Below are the code and all the weights of a small trained network. Each question names an input and a target symbol and asks about switching units off, where a switched-off unit gives its printed mean instead of its output.

import numpy as np


def w(rows, s, z=0):
    codes = np.array(rows[::2]) - 128.0
    scale = np.full(codes.shape[1], s)
    scale[-1] = z or s
    return codes * scale


def norm(h):
    return h / np.sqrt((h * h).mean(-1, keepdims=True) + 1e-5)


def f(y):
    return y / 2 * (1 + np.tanh(0.7978845608 * (y + 0.044715 * y**3)))


def softmax(a):
    e = np.exp(a - a.max(-1, keepdims=True))
    return e / e.sum(-1, keepdims=True)


def log_softmax(a):
    a = a - a.max(-1, keepdims=True)
    return a - np.log(np.exp(a).sum(-1, keepdims=True))


def net(x, mask):
    ids = ['βδηλμσφω'.index(c) for c in x.split()]
    T = len(ids)
    res = E[ids] + P[:T]
    r = norm(res)
    for j in range(2):
        rows = slice(4 * j, 4 * j + 4)
        q, k, v = (r @ M[0][rows].T for M in (Q, K, V))
        z = softmax(np.where(np.tri(T) > 0, q @ k.T / 4**0.5, -1e9)) @ v
        o = O[0][rows]
        res = res + np.where(mask[j], z, o[:, -1]) @ o[:, :-1]
    y = f(norm(res) @ A[0][:, :-1].T + A[0][:, -1])
    res = res + np.where(mask[2:6], y, B[0][:, -1]) @ B[0][:, :-1]
    return log_softmax(norm(res)[-1] @ U[:, :-1].T + U[:, -1])


Q, K, V, O, A, B = {}, {}, {}, {}, {}, {}
E = w([
[130,169,163,129],'β',
[97,185,176,117],'δ',
[123,49,172,177],'η',
[61,91,117,175],'λ',
[96,156,82,184],'μ',
[185,94,143,157],'σ',
[73,125,86,94],'φ',
[156,101,2,139],'ω',
],0.015)
P = w([
[175,126,148,128],'0',
[141,202,80,136],'1',
[196,70,145,50],'2',
[105,109,93,168],'3',
[156,123,31,39],'4',
[43,2,198,29],'5',
],0.008)
Q[0] = w([
[128,255,213,182],'H0',
[150,123,7,215],'H0',
[67,160,174,179],'H0',
[175,201,12,34],'H0',
[154,48,93,82],'H1',
[172,185,98,200],'H1',
[168,213,85,137],'H1',
[202,171,118,13],'H1',
],0.0068)
K[0] = w([
[130,73,213,149],'H0',
[194,85,188,62],'H0',
[255,149,103,168],'H0',
[94,132,140,227],'H0',
[109,166,151,179],'H1',
[59,88,231,135],'H1',
[184,129,162,206],'H1',
[174,153,109,211],'H1',
],0.0094)
V[0] = w([
[214,65,107,128],'H0',
[74,76,88,144],'H0',
[155,220,34,124],'H0',
[167,101,99,2],'H0',
[125,197,207,141],'H1',
[146,55,171,159],'H1',
[109,93,139,104],'H1',
[178,146,193,119],'H1',
],0.012)
O[0] = w([
[179,235,253,150,108],'H0',
[231,1,43,174,198],'H0',
[196,119,115,30,133],'H0',
[189,172,152,73,2],'H0',
[32,134,97,118,85],'H1',
[123,144,167,234,155],'H1',
[137,99,93,152,125],'H1',
[73,155,179,92,54],'H1',
],0.0087,0.0052)
A[0] = w([
[115,226,78,148,96],'N0',
[130,252,199,170,5],'N1',
[177,99,108,174,17],'N2',
[2,190,88,224,253],'N3',
],0.0075,0.0039)
B[0] = w([
[140,43,138,171,122],'N0',
[74,246,182,131,138],'N1',
[164,181,76,125,136],'N2',
[169,73,159,54,253],'N3',
],0.012,0.0062)
U = w([
[100,130,135,68,94],'β',
[51,67,109,19,175],'δ',
[128,47,217,177,15],'η',
[116,30,95,211,152],'λ',
[124,98,74,130,22],'μ',
[150,130,198,129,197],'σ',
[193,132,94,56,3],'φ',
[254,154,116,59,128],'ω',
],0.0067,0.0025)

Each question gives the input, a string of symbols that net reads in full, and the target symbol t.
The units are the heads (4 rows each of Q, K, V and O) and the neurons (one row each of A and B). Each row of codes is followed by its name. A weight is (code - 128) times the scale printed after its matrix; where a second scale follows, it is the last column's (O, A, B and U).
mask holds one flag per unit, heads first, then neurons. A switched-off unit (its flag False) gives its mean, the last column of its rows in O or B, instead of its output. The means were averaged over made-up inputs and are rounded, as every weight is.
A unit's drop is (log p(t) with every unit on - log p(t) with that unit switched off) / (log p(t) with every unit on - log p(t) with every unit switched off).
The circuit of an input: a set's keep is (log p(t) with only the set's units on - log p(t) with every unit switched off) / (log p(t) with every unit on - log p(t) with every unit switched off). Starting from all 6 units, units are removed one at a time, each time the one whose removal leaves the highest keep (on an exact tie, the one counted first), for as long as the keep stays at least 0.8.
circuit, biggest first: the units of the circuit, biggest drop first
which heads matter: for each layer, one digit per head in row order, 1 if its drop is at least 0.15 and else 0, layers parted by /
drop when u is switched off: that unit's drop, to one decimal
input δ μ μ β μ, target δ: which heads matter => 01
input λ λ β λ β, target λ: which heads matter => 10
input φ λ σ λ δ, target λ: which heads matter => 10
input δ β λ δ, target δ: circuit, biggest first => H0
input δ δ ω φ ω μ, target ω: which heads matter => 10
input ω σ λ ω φ, target ω: which heads matter => 10
input β σ σ ω φ μ, target ω: which heads matter => 11
input λ δ β, target δ: which heads matter => 01
input μ β δ, target δ: drop when H1 is switched off => 0.2
input φ β β δ β, target δ: drop when H0 is switched off => 0.0
input λ ω λ, target ω: drop when H0 is switched off => 0.6
input δ λ σ λ, target σ: drop when H0 is switched off => 0.9
